Below are the code and all the weights of a small trained network. Each question names an input and a class and asks about switching units off, where a switched-off unit gives its printed mean instead of its output.

import numpy as np


def w(rows, s, z=0):
    codes = np.array(rows[::2]) - 128.0
    scale = np.full(codes.shape[1], s)
    scale[-1] = z or s
    return codes * scale


def norm(h):
    return h / np.sqrt((h * h).mean(-1, keepdims=True) + 1e-5)


def f(y):
    return y / 2 * (1 + np.tanh(0.7978845608 * (y + 0.044715 * y**3)))


def log_softmax(a):
    a = a - a.max(-1, keepdims=True)
    return a - np.log(np.exp(a).sum(-1, keepdims=True))


def net(x, mask):
    res = np.array(x, float).reshape(1, 8) / 4 @ E
    u = 0
    for l in range(2):
        y = f(norm(res) @ A[l][:, :-1].T + A[l][:, -1])
        res = res + np.where(mask[u : u + 5], y, B[l][:, -1]) @ B[l][:, :-1]
        u += 5
    return log_softmax(norm(res)[-1] @ U[:, :-1].T + U[:, -1])


A, B = {}, {}
E = w([
[78,255,146,146,112,135],'x0',
[137,109,128,219,194,216],'x1',
[112,113,233,107,237,49],'x2',
[132,131,128,128,129,127],'x3',
[129,127,127,129,124,129],'x4',
[126,128,127,132,130,127],'x5',
[127,127,128,130,129,128],'x6',
[125,129,130,129,128,128],'x7',
],0.0038)
A[0] = w([
[128,127,176,30,131,33,65],'0.n0',
[163,18,50,116,57,178,163],'0.n1',
[135,139,69,161,103,255,121],'0.n2',
[146,52,158,128,175,72,141],'0.n3',
[141,105,45,58,15,109,6],'0.n4',
],0.005,0.0024)
B[0] = w([
[93,80,13,182,109,27,196],'0.n0',
[243,223,114,169,116,42,252],'0.n1',
[100,121,32,185,87,2,206],'0.n2',
[20,51,143,63,111,226,197],'0.n3',
[250,112,189,18,155,252,190],'0.n4',
],0.0036,0.0038)
A[1] = w([
[116,143,144,108,130,77,168],'1.n0',
[104,152,177,141,163,189,11],'1.n1',
[145,160,84,78,2,98,7],'1.n2',
[138,224,98,143,57,172,114],'1.n3',
[51,184,180,127,178,96,90],'1.n4',
],0.0064,0.0016)
B[1] = w([
[121,122,117,150,36,113,169],'1.n0',
[158,121,105,108,253,148,131],'1.n1',
[141,163,197,119,190,207,251],'1.n2',
[8,16,164,80,161,135,226],'1.n3',
[224,196,100,141,85,136,209],'1.n4',
],0.0053,0.0032)
U = w([
[250,121,130,56,81,169,182],'0',
[209,91,53,236,98,125,2],'1',
[94,36,129,66,107,50,112],'2',
[138,37,181,159,213,166,4],'3',
[57,154,194,49,86,202,219],'4',
[22,142,81,217,117,171,217],'5',
[131,227,157,129,57,44,177],'6',
[178,224,159,186,212,160,72],'7',
],0.014,0.00055)

Each question gives the input, the list of numbers given to net, and the class t.
The units are the neurons (one row each of A and B). Each row of codes is followed by its name. A weight is (code - 128) times the scale printed after its matrix; where a second scale follows, it is the last column's (A, B and U).
mask holds one flag per neuron, layer by layer. A switched-off neuron (its flag False) gives its mean, the last column of its row in B, instead of its output. The means were averaged over made-up inputs and are rounded, as every weight is.
A unit's drop is (log p(t) with every unit on - log p(t) with that unit switched off) / (log p(t) with every unit on - log p(t) with every unit switched off).
The circuit of an input: a set's keep is (log p(t) with only the set's units on - log p(t) with every unit switched off) / (log p(t) with every unit on - log p(t) with every unit switched off). Starting from all 10 units, units are removed one at a time, each time the one whose removal leaves the highest keep (on an exact tie, the one counted first), for as long as the keep stays at least 0.8.
circuit, biggest first: the units of the circuit, biggest drop first
top k neurons: the k neurons with the biggest drops, biggest first
k most important neurons of layer l: the k neurons of layer l with the biggest drops, biggest first
drop when u is switched off: that unit's drop, to one decimal
input [3,0,-6,-5,6,-6,-1,7], class 4: top 2 neurons	1.n3, 1.n2
input [-5,5,0,2,2,-2,4,-2], class 1: top 4 neurons	1.n3, 1.n2, 0.n1, 0.n4
input [2,0,7,-2,-4,6,7,3], class 6: top 2 neurons	1.n4, 1.n2
input [-5,-4,0,-3,-5,1,4,-1], class 0: circuit, biggest first	1.n3
input [2,-7,-4,-6,-6,3,1,-7], class 4: top 3 neurons	1.n3, 1.n2, 1.n4
input [8,-5,0,3,-8,8,5,-6], class 4: top 4 neurons	1.n3, 0.n1, 0.n2, 1.n2
input [4,-1,-7,-2,5,4,4,-4], class 4: circuit, biggest first	1.n3, 1.n2
input [4,-1,8,5,-4,-5,5,4], class 6: circuit, biggest first	1.n4, 1.n2
input [2,-4,-8,-1,-4,8,-7,-2], class 4: top 2 neurons	1.n3, 1.n2
input [2,-1,6,0,0,-6,7,-3], class 6: 2 most important neurons of layer 1	1.n4, 1.n3
input [0,-3,0,0,8,3,-3,-1], class 0: top 2 neurons	0.n4, 1.n3
input [-4,-6,-1,5,-5,8,2,3], class 0: 2 most important neurons of layer 1	1.n3, 1.n2
input [3,-3,-8,2,-3,-3,5,-8], class 4: drop when 1.n3 is switched off	0.7
input [-6,6,-1,2,-4,-7,-6,3], class 1: drop when 1.n2 is switched off	0.1
input [2,-6,-6,-3,6,8,-6,-7], class 4: drop when 0.n4 is switched off	-0.1
